Each row is followed by its group and then its class within the group.
[-12  32  -1  -5   3 -20  13  12  20   1   0  13  17 -12 -16  17   2  14
   0  12  -9  -9  -3  10 -21   2   4  -7 -12  -8   2  35  -3  10   4   3
  -2  -8 -46   0 -11   4  11   4  -2  10  -3   4   0  26 -10   5   6  -9
  15  -4 -11  -4  -1  -1  10   2  13 -69  -2   0   5  11  13  -8 -35   3
   9  -4  -4  -4  -2  -3   1  -3   0 -13 -16  -3  10   9  -3 -56  14 -14
   1   5   0  10  22  -9  -8 -31  17 -40  -9  -4   7 -49 -11  19  -1  21
  -6  23  -1  10   3   1  -2   1   0  30  26  19   1  13   3  -3  13   0
   0  -5 -14  -2   1  -1  -2   5  -6  16  -2  18  12  -8   0  -7  -2 -35
  -5   7   1   4  -2   6   6  15 -25  -4  30   5   0  -8   3  26 -12   7
   5 -27   0   5   4 -11 -21   7   2 -15   1  -5  -5   4]
R > biv
[ -9  10  -5  -7   1   6   8   9  10  -7  -6   5  -1 -14  -6   3   5   7
   3   5  12  -3   0   7 -22   5   1  -9   2  -8  -4  -1 -13   6   1  -6
   4   0 -43  -6  -9   4   2   1  -2 -11 -13   0  11  11   2   8  -2  -3
  17  -7  14  -4  -3  -4 -23  -2 -26 -74   0   2 -16   9   6   7   1  -4
   7  -3   0 -10   1  -4  13  13   2  -5 -20  -3  23  -7   4 -11   1 -19
   1   3 -10  13  -2   3 -16 -26   6 -17 -18  -8   6 -21  -8  -3   6  11
  -7  11  -9  16  -1   0  -6  -1   5  26  19  13  -3  -1   0  10   2 -21
 -11   4 -13   0   2   7  -3  16  17   6  -9   2  12  -2   8  -9  -4  -2
  11   5  12   6   0   3   1  -4 -17  -9  20  -1   5   8   4  13 -19  14
  -4  17   6  13   2  -2 -28   9   8   2   5 -17   2   3]
R > pud
[ 30  -3   2   6 -11  -1 -13 -10  15   8  12   7   4  17   9 -20   8  28
 -10  12  17  25 -16  -9  13   5  -6   8 -16  23  -3   4 -37  -1  -8  -3
  17  -6  86  -6 -15 -15  -9  -5  12 -32 -10 -25  -2 -15   0 -15  -6  -2
 -12   8  26 -10   3   3 -49   7 -15 -88   6   4   8  -5  -7  21 -21   1
 -25  -2  -4  12  -8  -3  22 -12   2   0  10   0   5   8  10  48  -1   7
 -18  -2   4 -14  -2  -4  11  -9 -13  20  23 -10  -1  10  -4   1 -12 -23
  -7  38   1 -34 -27   0   7  -3  -4 -13 -34  11 -11 -40  -3   5   2  30
  22 -10   5   2   5  -4  -4  26  24 -11  -4   4 -14   7  22 -10 -12 -51
  43   9   1  -1  -2  23   3   9  27   3  -3  -7 -13   1   0 -23   1 -10
 -12  48  18  -5  -1  18  -1 -66  -3 -18 -19   4  13 -33]
X > kuv
[ -9  19  -3 -13  14   5   0   0 -28   2 -16 -27  23   4   8 -24   2 -15
   3   0   9 -14  -2  -1  12   3   2   9   2   1  -8  22   9   0   4   6
 -16  -2   2   3   2  -3   3 -17  -1   9  -2  31  -3   0  -1   3  -9   2
  12  14  -2 -17  -3  -4  28 -10  -9  70   4  -3  14   2 -13 -29   6  -5
  -1  16   1  -4  -7   1  -4  -3 -13  -1  -3  -5 -15 -14  -2 -14   3   9
 -12 -16   1 -20  -2  -7   9  21  -8  38 -18  -7 -12  27   7   1 -13  -2
   6   2  10   9   6  -5  -3   7  -8  -2   8 -22   6  11   1   8 -13 -27
   8  -4   9  -2 -14   8 -10  18   8   3 -20  10 -11  -5 -12  -1   3  88
 -21   7   6   1  -3 -23  -3   3 -46  13  10   1   2  20  18  21  14  -7
  12  48  -3  -2  14  -1  19 -42 -11   7  -3  -3 -18  20]
T > Rosap
[ -8  29 -10  -5   6   3  10  -1  -2   1   1  11  16  20  11   5   3  -2
  -5  18  34 -14  12  -3  -4   2   5  -5  -8   2   0 -11  -4  11 -11  -6
   4 -22 -19   1  -1   5  -4 -21  -3 -16  -9  12  -2   1   3  11   9   4
  -4   9  20  -2  -1 -10 -22 -12 -15   4   6   4  22  -6   8   4   8   4
 -20   6  -7   2 -12  18  12  -5  -5  -8 -23   1   1   2 -25 -24   0  -2
 -11 -13   6 -12   4   0   8  -8 -32  28   0  22   0  24 -21  -4 -13  -4
  10  24   5  16   7   3   2   4   6  -3 -16 -20  -2   7  -5  12   6  35
  -5   2   1  -7  -8   2   1  33   7  -3 -19 -14 -11   8   8  -7   5  36
 -17  -6   9  -1   0 -15  20 -15 -23  -2  20  -5  -2   3  -2  26   6   8
  14  34  11  19   7  16  -5 -21  -2  -6   4  -4  13   8]
F > sisip
[ 22   4   0   8  -2 -46 -24  -9  25   7  14 -12  -3  30 -14   7   3  16
  -3  -7  18  27   3  14  15  -2  -2   8   2  21   3  10 -33  -1   8  -4
  13  14  67  -1  -1 -11  -3  -2   7 -27 -12 -14  -2 -24   4  -8 -21   0
 -19  -2   2   4   3   6 -27   5  -6 -88  -7   8  19  -4 -16   4   2  -5
 -33   5   1   9  -8   0   6  -7   1   3  29  -6 -16   6   3  26   5  17
 -14   1   3  -7  -6   2   7   9   0  26  42   2   5  13  -2 -15   6 -27
 -10  37  11 -26 -20  -2   8  -5  -1 -29 -43   8  -3 -39 -11  -9  -5  40
   5 -10   0 -14   8  -2  10  14  17  -8  19  12  -2   1  18  -1  -2 -48
  19 -11   2   1  -2  36  -1  24  30  13 -10  -7  -6   5   2 -25  16 -16
 -15  64  15  -4   2 -14  27 -54   5 -14 -19  14   3  -7]
X > kuv
[ 16   7   6   6 -12  -3 -18   2  29   2  13  -2   9  26  -5 -13   8  13
  -1  11   6  32   1   6   0   3  -5  30 -10  24   2   8 -17   4   8  -1
   6  -5  57  -6  -7 -11   0  -3   4 -36 -12  -8  -2 -13  -1 -12  -9  -6
 -20   0   6  15   1   9 -18   9  21 -88  -8   5  -1  -4  -3   4  -8  -1
 -20   5  11   5   4  -7  10  -5  -1   2  26  -1  -1   9  13  31   7  19
 -26  -9   3 -10  -1  -6  -1  -7 -10  25  27  -7   2  11   2  -1   5 -17
   6  32   8 -21 -34  -9   6   1   7  -9 -26   1  -2 -34 -11 -10   4  12
  22 -12 -22  -8  -1   2   1  23   8  -8  11   7  -7   9  23  -5  -8 -17
  19  -5   4 -20   7  16   6  16  16   8 -20 -13  -6  -5   1 -35   1   2
 -10  30  16  -6   2   4  15 -45 -30 -17  -7   4   0  -3]
X > kuv
[-21   9  -1  -7   6   5  12  10  11  -5   0  13   2 -14 -11  25   4   8
   1   1   5   5   8  -5  -8   4   2  -3  -5  -8  -7  15 -11   6   8  -5
  -2  -4 -27  -2 -20  -3   9  10   0  22  -3  -8   8  33  -1  -8 -20  -6
   4   8 -16   9   0  -5 -17  -7 -16 -44  -5   6 -13   8  14   1   1  -5
  10 -16  -1  -9   5   1   0  -1   5   0 -22   9  24  11   7  10   2   0
   2   2  -7   7   4  -3 -10 -31   3 -21  -9   0   7 -16  -3   4   4  12
 -10 -29   3   6  -6   6  -3  -6   6  23   7  39  -3   7   6   2   5 -28
  -3 -12 -10  -2   2  -2  -1  -3   0   2   1   1  13  -9   0  -8   1 -48
  19   9  -2   1  -6   1   7   2  -8  23  13   4  -1  -8  -3  12 -19   9
   8 -45   4   3 -15 -10  -6  17   5  -2  -1 -12   8   0]
R > pud
[ -3  25  -6   1   5   9  11   5  -3   2  -6   4   3   5   4 -10  -1  -4
  -9  24  13  -8  -2 -10  -2   8  -2   5   0   8   2   9  -1   4  12   6
   4 -16 -15  -8   8   4 -12 -15  -4 -15 -21  11  -5 -12  -4  18  -4   4
   6  10  35 -14  -8  20 -22 -14 -20 -34   5  -7  14   1  18   0  18   2
 -16   2   3  -5   7  -3  19  -6  -5 -25 -16  -8  -4   6 -26 -29   1  -8
  -2 -13   0  -5  -8 -11  -3  -3 -12  12   9   7  -5   2  -5  -2   7  -4
   2  16   8  20  -1  -9   1 -12  -2  14 -17  -6  -2   7   4  12  -2  19
 -60   3   3  -5 -11  11   2  40  13  -6 -18 -12  -8  -2  16  -7  -4  15
 -15  -6  17  -8   2 -27  -7 -14 -25 -14  18  -5   3   9   9  15   5  15
   9  54  20  27   6   9  -6   3   3  -3  -5  -8  -5   1]
F > gazo
[-13  20  -4  -6  15   2   6   2 -20 -15  -9  -5  13   2  -2   1   8  -6
 -18 -16   9  -7   4 -11  37  15  35  -7 -17   1   4  18 -10   1  -2  14
  -8  -4  -2   4   8  -2   3 -23  -4   4  -5  23  -7   1  -1  12   3   7
  11  27   8  -3   4  -4   1 -15 -20  51  13   4  31  -1  -8 -13   8   8
 -12  15  -1   3 -10   6   9 -14   2  -9 -36   0  -2 -10  -1  28  -3   7
 -51  -7   3 -40   5  10  20   8 -51  54 -13  -1  -3  24   1   2 -16 -18
   6   3   3  -8  10  -3  11   4  -6  -9   2  13  16  22  13  18  -1  21
   4   5   6  -6 -25   5 -12  15 -12  -3 -29   2 -21   0 -39   2   7  85
  -2  23  14  -3  -1  -7 -13 -19 -35  26  26  -3  -7  10   4  42  25   8
   9  32 -12  -9   8  11  24 -42  -2   6  -3  -6  19   8]
T > Rosap
[-14  13  -5  -6  13  -3  11   6 -21  -3  -8 -10  13   1  10   0   0  -5
   2 -16  -5   2   2  -5   3   0   4  -2  -4 -12   0  39   6  -8   4   0
  -7  13  -7   9   0  -4   2 -10  -4  24  -9  16   4  23  -2  13  -8   9
   8  15 -23  -2   1  -2   8  -4 -18  37   4   3   6   8   0 -30  22  -4
   1   0   0  -4  -3   2  -1   4 -13  -6 -12 -16   6  -2   5  13   9  -5
   0  -3  -6  -6  -2   2  -8   3  -6  22   0  11   7  23   5  -6  -7   3
   5  -8 -18  -4   1  -7  -3  14   4   5  24  -3   7  12   0   0  -2 -29
 -19  -7   1 -22  -7   1  -7   4 -19   0  -9  13  -4  -4  -4  -1 -10  46
   0   5   0   4   0 -11   4   0 -13  14  -2   2   9   8   7   9  -7   8
  19  -7 -11  -4   2  -4  26  24  -6   7   2 -22   3   9]
T > Mov
[-18  30  -1  -7  19  -6   8   4  -1 -10   1  12  19  10   9   5  -3  -6
   5  45  -1 -25   0   0 -18  -6   1  13   3  16   1 -12   5  -3   7  10
  14 -22 -33  -9  -7   1   3  -5   1   8  -4   1  -5  -8  -1  -8  -5   5
   6   4  -5   0  11  -3  -4 -14   8  47   5   6  -4   7  25   0 -12 -10
 -10  -1   1  -2  -5 -10  10 -18  -7   1  19  -5   5   5 -18 -75  -3  -7
 -20   1  -6  14 -18  -6 -12 -22   2   7 -11  -2  -5  17 -15  -3  -6   8
   1   7  10  15   0  -5  10   9   6  10 -10 -28   5  -2   3   2  -7   7
 -12 -12  -8  11 -10  -2   9  42  -8  -6  -1 -15   1 -13  20 -11   0  -3
  -1  -7  -4  -5   7 -23  -5  19 -41 -13  11   1  -5  13 -23   2 -21   9
  -1 -22  20   8  -3  -3   5   3 -10 -10   8  -6  -1  12]
F > gazo
[ 17   8   0   3  -8   2 -20  15  12   4   5  -5  20  31   1 -36   4  11
  -4  17   9  21   4   4   4  -5   3 -10 -17  26   7   4 -21   2   1  -9
   3 -11  54  -6  -4 -15  -7 -16   4 -29   7  -1   0 -21   1 -11 -15  -2
  -7   0  18 -22  -1   3 -30  -1  -6 -88  -3   0   6  -3 -16  12  -8   5
 -24  -6  -4  13  -9  -2  16  -7  -2   3  12  -9  -7  13   6  25  -3   4
 -18  -8   6 -20 -11  -4   0 -13   4  17  15   9  -2  11  -5  -2   1 -21
  11  21  10 -39 -14  -4  11   1   9 -12 -39  11  -8 -23  -5  -3   6  21
  20  -9  -3 -12   8   3  -4  29  11   3   6   5  -9   7  11  -9  -2 -18
  19  -3   5  -1  -1  19   4   2   2  17   1  -6  -7   0   6 -18   9   3
 -12  63  17  -4   2   8  17 -70  -1 -14  13   4   6 -13]
X > kuv
[ 17   1  -4   2  -7  10 -14  -7   5  20   8  -5   4  21  -8  -5   5   2
  -6   4  11   3   1   1  12  -5   8   5  -8  29   2   0 -10   2  -8  -7
   1  -6  59  -5   3  -7  -4 -18  -1 -26   4 -10   9 -49   1   8  -6  -9
  -7  -7  21 -13   1   3 -25   9   2 -85   0  -1  -2  -4 -19  29   2  10
 -22  -2   4  10 -17  -5  10 -15   0  12  16  -4 -17   8  11  24  -8  10
 -12  -1   2 -14   1 -10   9   7  13   7  29  -7   2   6  -9  -1   2 -12
  -3  25  19 -22 -13   2  12  -5 -12 -22 -34  15  -4 -26   0  -1   2  38
   4  -2   8  -5   4  -1   9  15  17  -1  17   7   0  14  13  -4  -7 -29
   1 -18  14 -10  -7  17  -2   0  17  33   1  -6 -15  -6   1  -7  13 -13
 -15  57  14  14   8   2   3 -48   2  -9 -16  11  -1 -13]
X > kuv
[ -4  16  -7 -21   3   4  10  10 -22   8 -18  12  32  10  44 -17   2 -23
   8  10  -2   5   6 -23  31   5  12   2 -27  -2   0   5   1   0   9   3
 -22  -8  22   0   0   4  -8 -32  -3  10  -6  31   1   6  -2  16   2  14
  19  22  -1 -10   3  -8  22 -15 -28  55  13  -5  16  20 -15 -27  25  -6
  10  -5   1  -3 -16   6  -8  -7   3   4 -27  -3 -10 -12  -9  21   6  -8
 -17 -10   0 -34  -3 -18  11   1 -36  43 -10  14   1  23   5   0 -13  -4
   2  -3 -11  -1   7 -13  -2   6  -5  11  18 -10   4  23   8  19   4 -10
 -11  -3   5  -7 -18  14 -10  18 -26 -10 -39   4 -36 -11  -1  -4   7  88
 -10  15   8   0  -6 -24  -3 -24 -19   4  -4   2   1   6   9  28   7   6
   8   8   0  -5  18  -5   4 -10 -13   6  -4 -12  -1   4]
T > Mov
[ -8  54  -2  -1  -9   2  -2   5  30  -6  -1  -7  13  -5   7  19  -4  17
  -6  12  -8  22  -5   5 -15  11   6 -11 -11   5  -1  17   6   4   7  -7
 -12   8 -48 -13 -14   0   0   1 -12  -3  -6  -9   1  46   6  17   5   0
  19 -17 -10   2   3   1 -10  -5  17 -88   1  -7   3  -6   6 -11  -9   0
   0  -5   0 -22   9   2   2   1   3  -2 -19   6   7   8   0  -2   5  -7
 -10  -6   0   9  10  34 -29 -61  10 -25  -9   2   4 -52  -4 -10   2  21
   5  25 -16  17  -6  -2 -14   6  -4  36  26  30  -1  15  -5  21   3  -8
 -15   1 -30  -7   7  -2   2  14  -9  13   0  19  -4 -11  11  -5  -9  -7
  -2   9  -8   5  -3  -1   6 -12 -25   0  20  -5   3 -11  17  16 -18  17
  -2 -22   1  -3   1   1 -22  12  -4   6  14  -4 -16   2]
R > biv
[ 27 -18  -3   6 -16   1  -9 -12   5  18  12   2   0  21  -5 -19  32   6
 -11   3  17  21  -1   3  20  -1   2  14   7  26  -1  -8 -28   3  -1  -6
  10  -3  85  -4   2  -8  -8   3   8 -18  17  -1   7 -38  -1 -14  -8  -9
 -25  11  13  -1   1   1 -18   3  11 -53   8   8  12  -4 -15  12 -24  -2
 -20   8   2  15 -11   1   7 -16  19   7  22  -9 -20   3   8  25   6  12
 -16   2   9 -20   4  -8  10  10  -1  21  31  -3 -10  11   7   5   2 -24
  -4  20  11 -30 -19  -2  19  -7   9 -34 -35  -3  -7 -28  -5  -1  -1  40
  18 -15   0 -12   2  -9   7  13   9 -19   2   5 -13   4  19   0   6 -48
  12  -8  -4  -1  -2  18  -1  18  36  11 -20  -5  -8  -1  -1 -28  16 -20
  -7  46   8 -20  -2  -7  11 -58  -2 -19 -19  11   5 -13]
X > lasur
[-12  40  -3   1  14   4 -10   6  -2  -4  -2   3  -1   9   8  -9  -1  -9
  -9  29 -12 -10   3  -6 -11  -3   2  -2   2   9   1 -18  21 -12  -4   1
  -5  -3 -59 -11  14   4 -16 -25 -11  -5  -4  17  -9   0   6  24   1   9
   1   3  23  10   0  -6  -2 -13 -17  55   1 -11  -1   3   0 -12  31  -2
 -14  10   5 -15   0   0   2  -3  -2  -5 -15 -15 -25   4 -34 -34  10   9
  -3 -11   5  18 -20  13  -4 -15 -12  12 -14   8  -7  27 -12   1  -3  -8
   2 -51  12  24 -15  -5 -15  14   0 -14 -18 -18  11   3 -12  13 -15   5
  -7  14   2  -9   1  -1   1   3  -7   3 -19 -22   0   2  10  -4  -7  88
 -19   0  17   2  -3 -38   8 -20 -65   2  20  -2  -1  13  -2  23  -2  14
  15  49  19  15   2  12  18  -5  -7  35  13   3   3  -7]
F > sisip
